Below is a small trained network, with its code and all its weights. Each question gives an input and a class and asks what happens when units are switched off, that is, made to give their printed mean instead of their output.

import numpy as np


def w(rows, s, z=0):
    codes = np.array(rows[::2]) - 128.0
    scale = np.full(codes.shape[1], s)
    scale[-1] = z or s
    return codes * scale


def f(y):
    return np.maximum(y, 0)


def log_softmax(a):
    a = a - a.max(-1, keepdims=True)
    return a - np.log(np.exp(a).sum(-1, keepdims=True))


def net(x, mask):
    res = np.array(x, float).reshape(1, 6) / 4 @ E
    y = f(res @ A[0][:, :-1].T + A[0][:, -1])
    res = res + np.where(mask, y, B[0][:, -1]) @ B[0][:, :-1]
    return log_softmax(res[-1] @ U[:, :-1].T + U[:, -1])


A, B = {}, {}
E = w([
[168,125,45,45,71],'x0',
[127,101,133,90,170],'x1',
[79,254,152,30,156],'x2',
[219,199,86,144,209],'x3',
[95,128,107,137,150],'x4',
[144,120,136,113,130],'x5',
],0.0071)
A[0] = w([
[90,190,168,83,123,137],'neuron 1',
[113,155,193,172,149,3],'neuron 2',
[45,188,58,145,126,245],'neuron 3',
[140,68,95,164,128,20],'neuron 4',
[153,123,127,95,89,89],'neuron 5',
[90,218,164,107,134,95],'neuron 6',
[211,93,85,143,218,184],'neuron 7',
[122,158,185,203,152,40],'neuron 8',
[152,66,136,194,85,159],'neuron 9',
[126,101,1,67,100,47],'neuron 10',
[184,153,118,128,173,167],'neuron 11',
[133,130,61,62,109,58],'neuron 12',
[113,224,145,83,110,97],'neuron 13',
[90,153,112,112,159,188],'neuron 14',
[116,102,223,121,179,51],'neuron 15',
[103,89,186,121,220,169],'neuron 16',
[87,169,232,188,166,30],'neuron 17',
[139,195,52,170,247,42],'neuron 18',
[104,111,60,173,135,97],'neuron 19',
[151,64,62,207,134,83],'neuron 20',
[76,112,175,89,89,87],'neuron 21',
[140,146,68,96,67,32],'neuron 22',
[26,61,162,120,111,151],'neuron 23',
[55,66,162,79,73,84],'neuron 24',
[107,110,56,41,108,124],'neuron 25',
[197,185,131,176,158,63],'neuron 26',
],0.0099,0.0026)
B[0] = w([
[175,89,254,142,140,221],'neuron 1',
[135,115,71,235,181,170],'neuron 2',
[184,62,181,124,80,213],'neuron 3',
[49,61,215,112,147,188],'neuron 4',
[121,156,68,172,147,159],'neuron 5',
[167,54,227,88,169,221],'neuron 6',
[86,152,176,38,31,253],'neuron 7',
[161,151,28,211,160,189],'neuron 8',
[124,102,183,70,157,244],'neuron 9',
[223,111,58,231,205,214],'neuron 10',
[37,229,66,93,30,207],'neuron 11',
[206,134,81,212,174,190],'neuron 12',
[111,28,250,91,165,228],'neuron 13',
[230,48,195,72,105,185],'neuron 14',
[184,182,76,241,231,177],'neuron 15',
[253,94,45,162,125,203],'neuron 16',
[204,107,42,214,218,213],'neuron 17',
[50,209,103,51,20,234],'neuron 18',
[104,15,151,38,132,170],'neuron 19',
[130,68,245,74,153,242],'neuron 20',
[140,220,50,52,66,194],'neuron 21',
[187,147,43,230,234,180],'neuron 22',
[46,239,37,36,40,231],'neuron 23',
[65,208,58,35,45,224],'neuron 24',
[200,106,109,251,155,215],'neuron 25',
[45,219,83,68,78,206],'neuron 26',
],0.0053,0.0062)
U = w([
[83,254,74,78,70,90],'0',
[190,140,39,242,199,87],'1',
[148,148,118,119,122,211],'2',
[126,72,223,90,156,2],'3',
],0.0079,0.0058)

Each question gives the input, the list of numbers given to net, and the class t.
The units are the neurons (one row each of A and B). Each row of codes is followed by its name. A weight is (code - 128) times the scale printed after its matrix; where a second scale follows, it is the last column's (A, B and U).
mask holds one flag per neuron, in row order. A switched-off neuron (its flag False) gives its mean, the last column of its row in B, instead of its output. The means were averaged over made-up inputs and are rounded, as every weight is.
A unit's drop is (log p(t) with every unit on - log p(t) with that unit switched off) / (log p(t) with every unit on - log p(t) with every unit switched off).
The circuit of an input: a set's keep is (log p(t) with only the set's units on - log p(t) with every unit switched off) / (log p(t) with every unit on - log p(t) with every unit switched off). Starting from the 12 units with the biggest drops (on a tie, the unit counted first), units are removed one at a time, each time the one whose removal leaves the highest keep (on an exact tie, the one counted first), for as long as the keep stays at least 0.8.
circuit, biggest first: the units of the circuit, biggest drop first
most important unit: the unit with the biggest drop
k most important neurons: the k neurons with the biggest drops, biggest first
drop of u: that unit's drop, to one decimal
input [-6,-7,-3,7,3,-5], class 0: circuit, biggest first -> (neuron 18; neuron 26)
input [-2,-1,-6,5,-3,7], class 3: most important unit -> neuron 20
input [-6,-2,7,-1,-4,-7], class 3: 2 most important neurons -> (neuron 6; neuron 13)
input [-4,3,6,1,6,-3], class 3: 2 most important neurons -> (neuron 6; neuron 13)
input [-8,6,1,-8,-5,8], class 0: 2 most important neurons -> (neuron 23; neuron 24)
input [-5,-1,0,-3,-7,-4], class 1: circuit, biggest first -> (neuron 17; neuron 7; neuron 15)
input [8,-8,2,7,8,7], class 1: 2 most important neurons -> (neuron 10; neuron 22)
input [-7,2,-5,7,8,5], class 0: 3 most important neurons -> (neuron 18; neuron 7; neuron 26)
input [-5,4,-7,1,-3,-4], class 3: 3 most important neurons -> (neuron 20; neuron 9; neuron 4)
input [-6,2,-6,7,-1,0], class 0: 3 most important neurons -> (neuron 7; neuron 18; neuron 26)
input [-5,7,8,2,-6,6], class 3: 2 most important neurons -> (neuron 13; neuron 6)
input [6,6,5,-4,2,8], class 1: 3 most important neurons -> (neuron 25; neuron 10; neuron 12)
input [6,0,7,4,-4,7], class 3: 3 most important neurons -> (neuron 13; neuron 6; neuron 1)
input [-6,2,-7,4,0,-6], class 3: circuit, biggest first -> (neuron 20)
input [-6,-6,3,-8,-7,-2], class 0: 3 most important neurons -> (neuron 23; neuron 24; neuron 21)
input [-8,0,3,-5,2,5], class 1: drop of neuron 17 -> 0.2
input [-2,1,5,0,7,6], class 3: drop of neuron 6 -> 0.1
input [5,-8,8,-3,-3,8], class 2: drop of neuron 14 -> -0.1
